<94> [-39  24 -10  -4   7 -22 -29   0 -13  -7  -2 -32  23 -32   7 -26 -31 -34
 -18  12 -21 -10   7  -8  21 -40  26  15 -16   5 -38  22  32 -34   0   7
  -9  -5 -33  38 -57  -2  -2   9 -32  45   9 -10 -13  -5 -15   0  -7   0
  26 -38 -19 -11  -6  17   1 -38   8   7 -42   9  -6 -39  22  14  -5  47
  -4  17  -8   6  15  -3  21   2  24  25 -11 -18 -12   7  -5  17  15 -21
  -2   0 -25   5 -10   1 -17   6 -44 -11  21]
<111> [-31 -12   4 -10 -20  13 -19   3  14 -19   2 -33  29  15 -12  17  17 -22
  25  21 -17  12 -12  -2  -3  26  -3   7   7  -5  -6 -18  14  -4   5  11
 -14 -13 -19   7  12   6   2 -21  -7  -4  27  32 -11   3 -11  22  -3 -21
 -33   8 -30  -1   3 -49  -7  -1  37  -7 -33   6 -18   9  16 -31  -3 -26
 -23  21 -32  -1   6 -17  27  23 -14  -3  10 -33 -25 -27   1   8 -26 -11
  -3  -8 -15  -2  -6  -5 -33  25  20  -7 -17]
<85> [  8 -25  -1   3  -2 -19  10  22 -27  22  -7   8   4  -1 -25 -11 -18   5
   6  -8   3   6 -17   2  13  17 -10   0   2 -30  -2 -15   2  11   6  -8
 -21  11  10  21   8   7  12  25 -24   7 -16   7  -1  12  22   4  -1  21
   2 -49   1  -4 -45  22  -6 -12 -25 -23 -14  -3  -5   1 -36  44 -20  -5
 -30   5  39  27   7 -16   2   5  -2  -4 -16   0 -40  -4 -38   6  11 -10
 -45  11  -2  -5   4   1  29  36 -27   8 -23]
[ 28 -16 -55  38   0 -23 -28 -20  23   0   8  42  -3 -19  26 -20  29  -7
   5  -6   0 -33  18  17 -50  13  29 -26  21 -13 -16  16  -5 -33   9  -6
 -10  -7 -16  -6   2  21  -7   6  49   9   6  -3 -22 -15 -21   0  43  29
 -12  14 -11  33   0  20  23   8  -4  22 -15  20  10  14 -11 -67  39 -29
 -30  -3 -51 -17  25  15  32  -4  19  32   8 -24  28  32  -4 -23  -5 -18
   8  -5  -8 -18 -18  21  21 -29  35 -33  -8] -> <85>
<102> [  0  -6  -3  -4  27  -2  23   7   8  19 -26  30 -14   4  40  -3 -35 -21
  30   6  20   3 -14  -8 -14   6  12  27  -7  17  16  -6  -4 -23 -20 -19
  -6  -7   5 -11  -7  19 -24  17 -27 -14   8 -12  12   8 -25  -7   1 -12
  -4 -10  17  29  -6  12  -3   4   2  21  -8  21   7  -7 -11  -2 -20 -26
  19  10  11  -7  12  -2 -23   0 -25   3   3 -16 -17 -38 -10  10 -30  -7
  21 -36  13  28 -28   3  -3   2 -27   1   8]
[ 16  32  22 -20 -33  26  59 -27 -29 -18  -9 -11  27  -4 -25 -55  11 -26
 -30   7   9   6 -13 -22   3  -2  20  11 -18 -31   0   8  14 -50 -37   5
  21 -14 -15  25  34  20  14  46 -15  -4 -35  16   4  14   2  10  10  20
  11 -24   8  41  -6  47   1  -9 -17   2 -32 -24  -8 -10 -14  -1 -15  32
  32 -30  38 -50   0   9  -7  34  40  28 -13  -5 -20  31  -4 -41 -46  64
 -15   8  45  -3  -6  19 -41   5 -29 -15 -27] -> <111>
<103> [  1  -1   6 -22  -9  13  44   0   7 -16 -35  28   6 -22  -8 -12  39 -18
  28 -19 -40  34   2   5   5 -15  -7 -28 -40   9 -14   2   1 -15 -17  -3
  -5  33 -18  -1 -11 -63 -19 -15 -46   0 -16  43  34   2 -11  38  31 -17
 -20  10 -49  18 -26  28 -19  17  -4 -14  13 -10  21 -16 -17  -9 -46  40
   4  -2 -50  -7 -32 -29   2 -15  14   8  -4 -35 -29   6  32  11 -22 -15
 -18  31 -19 -12  -5 -66  22 -16   6  19  -3]
<104> [-47  -8  10   2  28 -21 -10 -15  12 -16 -13  23  -4  15 -37  -7  22  18
 -17 -15 -13 -43 -11  -6   5  -1 -29 -12   5   9 -28  -9  -9  18  14 -43
  25   1   6 -55 -36   3   4  -1  15   9 -13  66 -25 -17   3  -1  15  24
 -18  38  47  -1 -22  12  29  44 -30 -13  44  10  12 -34 -19  26   2 -14
  29 -26  14 -67 -60 -21 -13 -10 -17  14 -17  -1 -25  31  14   8 -27 -23
 -34  11 -42  28  -7  12  -7  46 -53  -9  10]
<104> [-18 -18  34 -30  22   3  -6  13  -3  -1  25  -3  15  -1 -26  -6  25  -5
   9  47   7 -22   2 -30  26  16 -54  17 -22  12  -5  17  -2 -29   4  22
 -33 -22  -8  20  -5 -34   5   8   6  14  16  33  -7  -9  22 -17 -31  22
  29   8  27  -8 -17  50  11  11 -39   2  11 -24 -28  12   8  16   3  -9
   0  -9  -4  -1 -18   3   7   1 -21 -13   6 -16   0  29 -16  15  -8  13
  15 -29  23  14 -25 -17  17   5  10 -12  -3]
<103> [ -5 -22 -27  42 -18 -27 -47  -8  -2  19   8  -4 -19  -3 -17  -5 -29  42
 -63  26  31 -20   3   0  11  39  14  35  40  -3  22  48 -30  26  -6   2
  21 -45 -12  46  -8  43  21  28  57  12  17 -48 -37  28  -7 -25 -32  12
  39  -9  58 -15  58 -14  15 -33  36  19 -33   1   0  34  -8   5  36  -7
   0  -4  77  -3   1   5  12   0 -10   6 -29   3  45 -39 -36 -15  -4  -4
  19 -12 -16  21   5  67  20  56 -24 -18   0]
[  9   7   0  -1  25 -23 -33  24  18 -32  36  34   7 -12 -17 -20  17 -24
 -18 -17  28 -21  -8  15  -1   5 -12 -43 -18 -18 -54  31  14 -32  -2 -32
 -27  13 -24 -13  -3 -58  20   2  10  10  31 -27  10   2 -10 -26 -20 -20
   4  14 -26  -8 -30   2 -18  -6 -50 -51  11 -22  -7  13 -20   3  -5  76
  20  31 -23 -24 -41 -48 -22   5  20 -23  14  -7  10 -26 -18  14  21   8
  -8   3 -44  21  31 -42  -4 -39  12   7  19] -> <104>
<91> [-13 -26 -61 -35  42  -5  -6 -81 -22  36 -61  22  61 -15   2 -14  26 -26
 -33  20  16 -16  24   0   3 -10  23  12 -36 -21 -23 -32  25 -41  53 -43
  11  35   6  54  15  40 -35  14  26  -7  33  19  21 -22 -34 -22  23   2
 -53   5  14 -36 -24 -21  76   8 -19   8  -6  25 -28  75  -7  12   3  53
  59  -5   9  12   8  12   9 -16 -22  14 -28 -29 -79  26 -11  75   2   4
  12  50 -15 -35 -52  24  -6  19 -15 -26  -6]
[  0 -25   5   4  -2   8   5   2   5 -15 -39  17  -9 -10 -33 -16   5 -11
 -18 -11 -20  22  21  23  29  22  -3  -1 -18 -19 -12  10 -15  -2 -47 -10
 -10  28  -9   7 -14   2 -23  10 -19   3 -23 -10  11  30   4  16  24  -5
  37   2 -17 -11   1  13  -5   3  10 -15   1 -24  11   0  -1  -1 -22  25
   7   6 -24 -13 -20 -20  20 -14  -9  -6   5 -26 -11 -16   9  19 -38 -30
  11  -3 -14  24  -8 -50  37  17 -20   3   3] -> <103>
[-10 -11 -20  -3  36  17  -8 -29  -5  13 -27   3  28   5   1 -11   1 -34
 -11   5  12 -16  29   1   6  -8   4   2 -17  -9  -9 -13  11 -24  21 -30
   9  31  19  15  -3  22   5   8  12   6  10  13   7  -8 -10   4   3   5
 -26  17  14 -18 -15 -18  30  14  -5   0 -18  10 -18  40 -19   9   5  11
  28  -8   9   7   8   2   4 -19  -5   8 -17  -8 -31   0   4  37   8  11
  11  23  -2   0 -29  25   1   0  -3 -14 -10] -> <91>
<97> [ 21 -20 -20   7  20   8  -9 -48   4   7  24   7 -37  16 -41 -14 -59  27
 -18  -4 -10  11   4  25  -3 -10   1  13   0   8  46  28   7 -20  -4  30
   9  -2 -16  -8 -37  11   0 -29  27   3 -38   2  -9  22  -1 -28   8  13
  16  12  -2  19  21  -7   3 -34  -6 -10   4  21  35  29  -3  13  21  17
   6  17 -21   2 -26  12 -28  -9  -6 -26 -21  10  36 -29 -15  13 -16  -3
  -9 -23  -9   1  41  26 -58  17  12 -17   8]
[  7 -12   9   1  28   4   6   4  -7   0  -1  -2   7   3 -16  -3 -12   1
   0  24 -21  10   2 -10  -6  -3  -6 -12   8  22  -5  12  -4   8   1  13
 -11   0   6   7  -5 -10   1  14  32 -18   2  10  16  22   6  -4  -5  12
  -9  13  18   4  14  -4  -5 -20  -6 -13  17   0   0 -27  -5  -6   4  15
 -23  -5  25  -1   6  10 -36  18  14   9   6 -21  25   0  -7  -3  10  -6
  -3 -14  27  -7  12  12  19   9   0  14  10] -> <97>

<27> [-15 -28 -38  -9 -39  -4 -60  -2 -34 -23 -25  12  -8  16  11  -1   7  27
 -19 -13 -34   0  33  -4  16 -66 -15  31 -13  58 -23  -6 -43  32  -1  31
  21 -18  49  10 -10 -20  -4  29 -19  59  51 -17 -17 -37  27   6  51 -22
   2  36  53 -39 -21 -18  21 -20  12  23 -17  51 -18 -31 -30 -10 -30  11
  -2  12  -4 -39  -8  27 -24  10   9 -41   4  22 -18  20 -23 -10 -16  26
 -58  61  27  38  24 -37  13 -16  13  34  -1]
<27> [ 30  38  16 -27 -12  56  18 -42 -32  44 -31  25 -14   3 -44   3  42   1
 -42 -74  23  38  20   1   3  17   7   2  48 -12  21 -16 -63 -22 -31  -1
  11 -19 -26   4 -16  20  25 -25 -43  26 -15  14  11  -5 -18  21  26   5
  29 -20  42 -32   5  27  -1  32  45 -32  65 -17 -33 -25  43  22  47  38
 -17   0 -37   3 -18 -14  27   5 -15  29  29 -21 -12 -42  23 -42 -48 -15
   7  18  21 -16   4   0 -18  63  49 -27 -29]
<36> [ 22 -44 -41  16  -6  35 -12  27  -2 -26  17  29  24  -2  25 -28 -34   2
 -27  27 -18  -8 -25 -11 -15 -60 -21  43 -28 -27  -3 -17  12  -2  50  27
  10  30   0  -6 -40 -13   3   7  33 -21 -68  -4  -6 -17  13  39  -2  14
 -12 -63  -4  13  19 -21  32  14  -5  -4  -7 -11  -4 -29  68 -12  54 -17
  22  16  38   9   4  66   9  43  -7 -12  18  -4  -8 -17  16 -22  18 -10
 -41 -18   4  21 -22 -16  -3  28  24   0  -5]
<49> [ -15    0  -59  -40    1   13   -2   48   -3   47   -9   15   51  -20
  -50    4  -41  -37   12   31   25   18   10   60   50   30  -53  -10
   18   19  -11   -4   -9  -36  -14  -18   62   30  -45   47   71   44
  -11   13   17  -11  -26   28  -17  -19  -10  -21   31   34 -100  -18
   48  -19  -66    6  -20   -5   13   60  -43    8   -5   57   -1   24
   81    6   22   14   13   58   20   -5   85    8  -77  -34  -31   25
   19   -2   17  -19   53   58  -11  -14    1  -36   27   28  -30   -2
  -51   30  -49]
<26> [-20  10 -22  28 -28  12  27   9  -8  -2 -12   3  20  -3  -7  -4  12 -21
 -15 -10 -11   5   2   0 -20 -25 -11   2  -8  13  18  13  17  -3  -1 -10
  37  31  -6  18   6 -25 -18 -10 -11  -9   7   1  -6  14   6 -11 -34  -6
  16  14   3  11  16   3 -27  11   4   7 -12  -2   2  11 -12  -4  10  21
  -8  20   5  26   7  14  -3  -5   4  -2  15  24 -16  26   2  -1   7  -2
   2  17  -6  -9  -1   0  -6 -15  24  -3  15]
[-23  23  11  22   6 -27   4 -16 -43 -13  12  17 -44   5  58   5 -28  16
   0  -2 -24  24 -27  29   0   7  11  11  -3  15 -23   1  24  -3   6 -22
   0 -18  30  -7  20 -15  34 -39  27  -1   2  -2 -12 -19  17  13  24  -7
   6   1 -22  -2  -8  -4  20  36 -23   2  43  46  21   4  -6 -28 -11 -38
  -6  20   7  40   6   5 -38   1  13  22  27  34  16  -8  -3   4  16   6
 -14   1 -19  -8 -12 -10 -14  18   8  -5  20] -> <49>
[ 20  -9   6  -6  36 -36 -10 -22  -3   0  19 -29  -6   2  -3 -28  -6  -4
 -35 -14   7  -7 -20  26  15  26  -1   7 -12   8 -18 -16 -14   4  28  -8
  -8  -2  28 -16  20 -13  14 -10 -13  23  -4 -38 -16  -8   8 -17   4  11
 -20 -17 -34 -15  -7  -7 -37  -4  -4  18   5  17 -39  -3  20 -10  14  -8
   8 -13  14   9   0  43  -9 -25 -10 -24  44 -14  16 -27 -12   0  70  28
 -42  -5  13  45  18 -20 -41   3  12  17 -15] -> <49>
[ -3 -40   5  50  16 -31   7  19  43 -23  -7  -8  18 -10  24 -33  -2   3
  22  29 -37  29   3  -3 -18 -32 -51  18 -85 -25  13 -15  56 -12   0 -25
   6 -20  -8  34   6 -34 -56 -37  33  -5 -21 -16 -10   2   6 -10 -38   4
  18 -10 -31   5  -7  11 -40 -12  14   7   3  21  43  57  21  18 -11  16
 -48   5  19  17 -13 -14  -7  23 -13 -47 -11  35 -10 -45  -1  26  11   4
  31  19   8  55  36 -23  16  19   0 -22  23] -> <27>
<38> [ 27 -28 -15  41 -21  20 -19 -32   6  24  18  53  15  43  30  25  -6  16
  17 -47 -40 -17  21  36 -12 -14  16  -2  58  43  16 -58   0  10  16  -6
 -51 -47 -24  21  70 -22 -39  -2  38 -15 -59  14 -22 -14 -19  66 -32 -15
   7  82  -7   7 -24  46  17  -2  42 -27 -27  51   9 -34 -15   1 -29  41
  35  14  16 -21 -19  30 -44   5  34 -20  44 -27  22  14  32 -40 -82 -20
 -11  -9  11  12  -5  35  25  21 -25  26 -30]
<26> [  1  20 -26 -18  25  35 -14  34  -1 -29 -22  11   2   6 -20  -4   3 -25
   7  -9  28 -37   4 -27   9 -35 -37 -16   8 -18 -20 -31 -26 -16 -35   9
 -31 -28  13 -12   9   8 -21  -6   3   4  -8  -3   9 -21 -30 -12  21   8
   3  24   5 -25  14 -17  25 -34  37 -18   9  10  17 -18  27 -12 -11 -36
 -12 -37  42  -3  -4 -34 -23   9 -17  -7  26 -17  10 -27 -20 -10 -20   6
  15   0   6  -6   1 -13  -3 -13  -1  13 -12]
<48> [ 25 -11  13  21 -25 -31  13 -16  -1  33  34   2 -28 -19  25  17  -7  -8
  19 -28  10 -71 -22 -10 -17   1  36  -2 -18  10  46  13  -6 -25 -26  14
  25 -38  19  24   3   2  12  79 -15  -9  13  54  -8  14  27 -49  -5 -39
  15 -71  24  26 -18  19  16   0  18 -22   0  74 -25  20  35   8  28  -4
  27 -25   9 -33  15  20  34   3  19  17 -27  -8  -7  36  -8   5 -39  13
  38   6  29 -22  51 -52   3  -6  23  -6  -1]
<49> [-15  -3  53  -3 -17  21   6  -3 -12 -61   6   3 -36  61  61   2  41  18
  28   5 -14 -25  -3 -67 -63 -12   0  11 -45   5  13 -14  35  59   6  23
 -53 -12  51 -26 -47 -32  14  18 -18   7  39 -12   3  30 -15  -2  -7 -32
  63   0 -18  25  30  15  24 -13 -24 -34  62  15   5 -27  30 -31 -71  -6
 -49 -12  -6 -37 -24  -9 -68  22  32  48 -10   9 -30 -38 -10  17 -11 -36
  -8   3 -23   3 -43  -3  49 -18 -17 -19  41]
[ 19   9 -23  22 -35   3  -8   7   0 -18 -17  10 -19   9 -11  24   7 -46
 -34  13  -4  -6  19   2  -7 -37 -17  26  10  -8 -18  -3 -48 -16  14 -16
  -2 -14  -3  29  -5  -3   6 -31  10  26   1  24 -35  21  17  -3 -22   8
 -11  10 -20 -46 -14 -36  -4   6 -34  -2 -67 -10  41  35  10   7  49  -1
 -36 -39  14  -8  -4  44   5   0  -5 -12  -6  28 -37 -10  25 -26  33  -6
 -12 -20  20  36 -13 -10  14 -33   5   6 -50] -> <36>
<38> [  6  19  49  16 -55  21  21  -2 -14  -6  12 -13  52 -52  14  21  13   2
  -9 -16  -2  45 -39 -41   9  25   2  46 -74 -38 -10  52 -20  36  11  32
   4  -8  -6 -47   3  36 -35  -8 -11 -12  -4 -27  -6 -32   1 -30   4  22
 -14   3  -6 -31  27 -35  24  21  28   6 -28   7   1  60  -6  -3 -20 -28
 -18 -21  -4  29 -32  -4   3  13 -48  25 -29  21 -17  43 -38  18  71  13
 -15 -17  29  -6   5 -26 -28  11  11  10 -26]

<78> [-19 -71   3  25   8  -3 -48 -75   3  69  67  53 -20 -49  12  28  21  39
  24 -27   8  44  19  40 -76  46  22 -84  62 -18  -2  10  22 -18 -14 -74
  28 -20 -12  21   7  40 -38  -8  27  58 -10 -29 -57  -1  13 -60 -10  52
 -34 -74 -49  -6  -9  35  37 -18  56 -45 -10 -49 -11  -4 -41 -33  18  35
  -9  12 -33  -3  27 -38  11  39  -6 -42  -6  35 -21  10 -32  42 -23 -67
   8 -27 -51  56   0 -40 -61   6  14  25 -29]
<68> [ 10 -50   4 -41   0   7  10   9  22 -18 -29 -15  14  -9  20   6 -25   2
 -96 -27 -72  22  68  35   9  17 -44  84  52  -8 -18 -23 -26 -39  32  -9
 -10  57   8 -30  -7  67   5 -18 -14 -75 -10 -32  54 -53 -27  19 -63 -50
 -12  40 -32 -26 -58 -56  73  51 -48  10   8 -28  13   8 -24   2 -61  22
 -31  15   3  24   4  65  29 -79  28 -32  62  -5  18   3  -3 -44 -22 -20
  10   9  40   4  18 -20  33 -54   7  24 -82]
[-24 -15 -17 -35  25   6 -30  53  68 -78 -44 -50 -26 -14  35  43  -4  52
  26  12  43  -6 -52  -2 -14  25 -46  28 -38  -9  -8  -8 -15  51  26  -6
   4   5 -36  -2  13   9   5  22  34  14  42  -9  46  39 -16  -8   1 -25
  22 -85  24  70  82 -17 -40 -10 -21  -6 -16  31  -1  18   8 -13 -19 -42
 -23 -12 -57  -6 -57  46  74   0  54 -15  -8 -28  14  23  42 -10 -76  14
 -21  -5  10  -8  85 -40 -19   5  75 -49   8] -> <68>
<68> [-22 -34  42  -9 -70 -44 -27  -1   6 -60   5   9 -12   0 -13 -18 -48  42
  55   9 -46   1  14 -37 -35 -27 -40  -6 -23  16 -17  14 -30 -62  20  -2
  28  31 -44  20 -38 -91  23  26  38   9  26  15 -34 -49  15  18  29  16
  19 -17   8 -58 -16  -6 -44 -67  33  30   3  -3  -1 -43   9 -42  -3   0
  -8 -56  12  -5 -17 -13 -34  44  47 -36 -68  27 -32 -20  -9  -3 -36 -49
   8 -34   9  77 -12 -48  24  48 -45  15   8]
<84> [ 11 -36  -4  -1  37  -2  77  -5   7  24 -14  -2  37 -54 -33  63   7  60
 -46   3  52 -33 -48  10  22  52  16  65  26 -36 -21  36  32  74 -18  60
 -32  -8  46 -61 -36  37  34 -41  -3 -48 -27  15 -53 -42 -28  27   9  11
  -6 -35 -48 -17 -25  25  -5  32 -44  26 -36 -25  52   4 -69 -51 -43 -31
  -7   5  62   0  80 -35  -7 -12 -38  -4 -57 -68  59 -44   6 -17  23  17
  32 -19  -3  20   0 -91 -29 -34  -2 -78  50]
<78> [ 26  33  25 -15  15  56  44  15 -46   1 -29  20  12  10  60   6 -62 -72
   4  46 -62 -11 -15  29   6 -20  53  20 -25 -36   4  48 -15   9  34  20
   7  43  -8  80  23   7  60   6   4  17  41 -18  16  28 -37  23  68 -67
  65 -17 -22  -8 -37  14  30  31 -85   1 -28 -34 -12 -10  47  37 -48  10
  -9  14  61  31  28  42 -34  18 -31 -52  19   4  31 -14  33 -30 -27  42
  27   7  13 -27 -11 -22   6 -30 -74 -25  11]
<58> [-29 -26 -35 -25  37  -8  22  53 -39  53 -17 -31  -5   2  -8  12 -17  -7
 -40  -3 -11   7 -29   6  32  17 -20  -1 -28  23  11  32   0  10  32 -20
  -8  -3 -39  -3 -67 -63 -15   4 -24  15  -8  14  16   0   2  17  66  20
  12  32 -41  -3 -37  17 -22  -2 -18  -9 -23  20  26 -63  14 -39 -60 -45
  18  17 -23  -4  -2  23  42 -45   5  32  12 -34 -22 -10  35  12  43 -25
  23 -28   9 -16 -17 -39  12   2   2  27  40]
<65> [ 23   8 -22  14  -4  40  20  -8 -44  46  -8  -1 -53 -55 -13 -64 -19 -15
  15  10  45  -9  49 -41  72 -67   3  38   0  -9 -52 -13 -11 -14  27  -3
  18  32  34  -6  -2  10 -39 -44 -12 -39  48 -77 -33  14  79  35 -27  10
 100 -23  32  39 -14 -29 -21  15  -6  15   7  38  54 -11 -24  28  48   4
 -34  27  26 -11  16 -26  41 -76  34  21  15 -22  33   5  41 -23 -29  11
  -1  13 -44   5 -58 -26 -46  -8 -75  -9 -11]
[ 37 -19 -55 -22  -4  37   9  16 -26  -9 -52  -1  30  41   1  25   7 -32
  48 -25 -42  29 -46 -31  11 -26 -38 -19 -28 -31 -38  24 -14  -6   7  11
   0 -35 -25  63  23 -11 -30 -17 -18 -45  23 -27   0  33  97  39 -14 -56
  26 -12 -35  -5  29 -73  30   1 -40  44  70 -23  -7 -34 -31  51  13 -66
   6 -31   1  -7  14  41 -36 -66  18  80  -8  -5  13  17  65  -6 -26  -1
  20  48  24  21  -7 -32  52 -15 -27  32  21] -> <78>
<71> [ 28  18  59 -14 -21   6 -45 -20   2  54 -23 -12  15 -25  24 -72   3  27
 -49  21  -6   8  59  15 -28  -5  51  -6  56 -61  17  54   8 -25  45 -15
  -7  -7 -15  15  -4 -32 -54   3  -5   2 -37  40 -31  46 -23 -16  76 -15
  16 -41   6  32 -32 -41  76 -54 -67  40  80 -31  34  47  57  26 -10 -13
  39  52  32  23  18 -30 -59  26 -41  53 -12  -9 -48  86  57 -87 -48  22
  39  22   6  44   0  42 -55  28   0   0  -8]
[ 28   3  44  47  -3   2 -34   5 -18   7  69 -10  20  70 -63  22  -7  50
  -4 -35 -40   9  30  22 -21 -44  90  23 -18 -36 -62   9 -47   5 -38  -5
 -29  42  -5 -19   7   2  26  -7  -6  12  27 -31  36  44  47 -52   0 -18
  75  20 -11  16 -63   5 -52  -5 -64  83 -11  33 -32  -8 -35  31  17 -58
 -47  20 -39 -26 -14 -49   1  31  16  43 -12 -46  34  -2 -35  17 -77 -46
 -74  14 -14  47 -47  23   6  22 -56 -28  16] -> <65>
[ 25  43  -4  37  20   2  56  61  30  59 -12 -27 -10 -44  -9  16 -30  27
  55 -35 -26 -42 -11  40   3 -14 -19 -27 -31  30  -8 -70 -26  21 -49   2
  54  66 -54 -17 -28 -68   3  52 -36  16 -11  28 -16   0  42  -9  68  16
   5 -57 -20  38  12 -23 -32   6 -51 -11 -30 -23 -42  21 -17 -11  -1  78
   4  45  10  -3 -77 -58  25  -1 -31 -58  -6  52  35   5 -47 -28  19 -46
  14 -38  14  31  39  16 -24  32  -1  52 -13] -> <58>
[ 11 -40   2  25   9 -42  42 -19  -9   6  33  15 -41   2  -4   2  13  50
  34  19  -6 -34  -9 -70  35 -11 -21 -10  28  26  32  93  -3  -4 -26 -15
  33   3 -12  39  52   4  99  58 -32  23 -28  28  43  10  10 -32 -46 -10
 -36 -24  32 100 -38  -8  39  17  -8  68  -1   2 -27 -16 -36  39 -51 -38
  -5 -36 -53  39  79 -20 -61 -88 -37 -11  95 -37 -27  -7  14  49 -26 -15
 -20  63  23  36   1   0 -67 -26 -53 -21  29] -> <78>
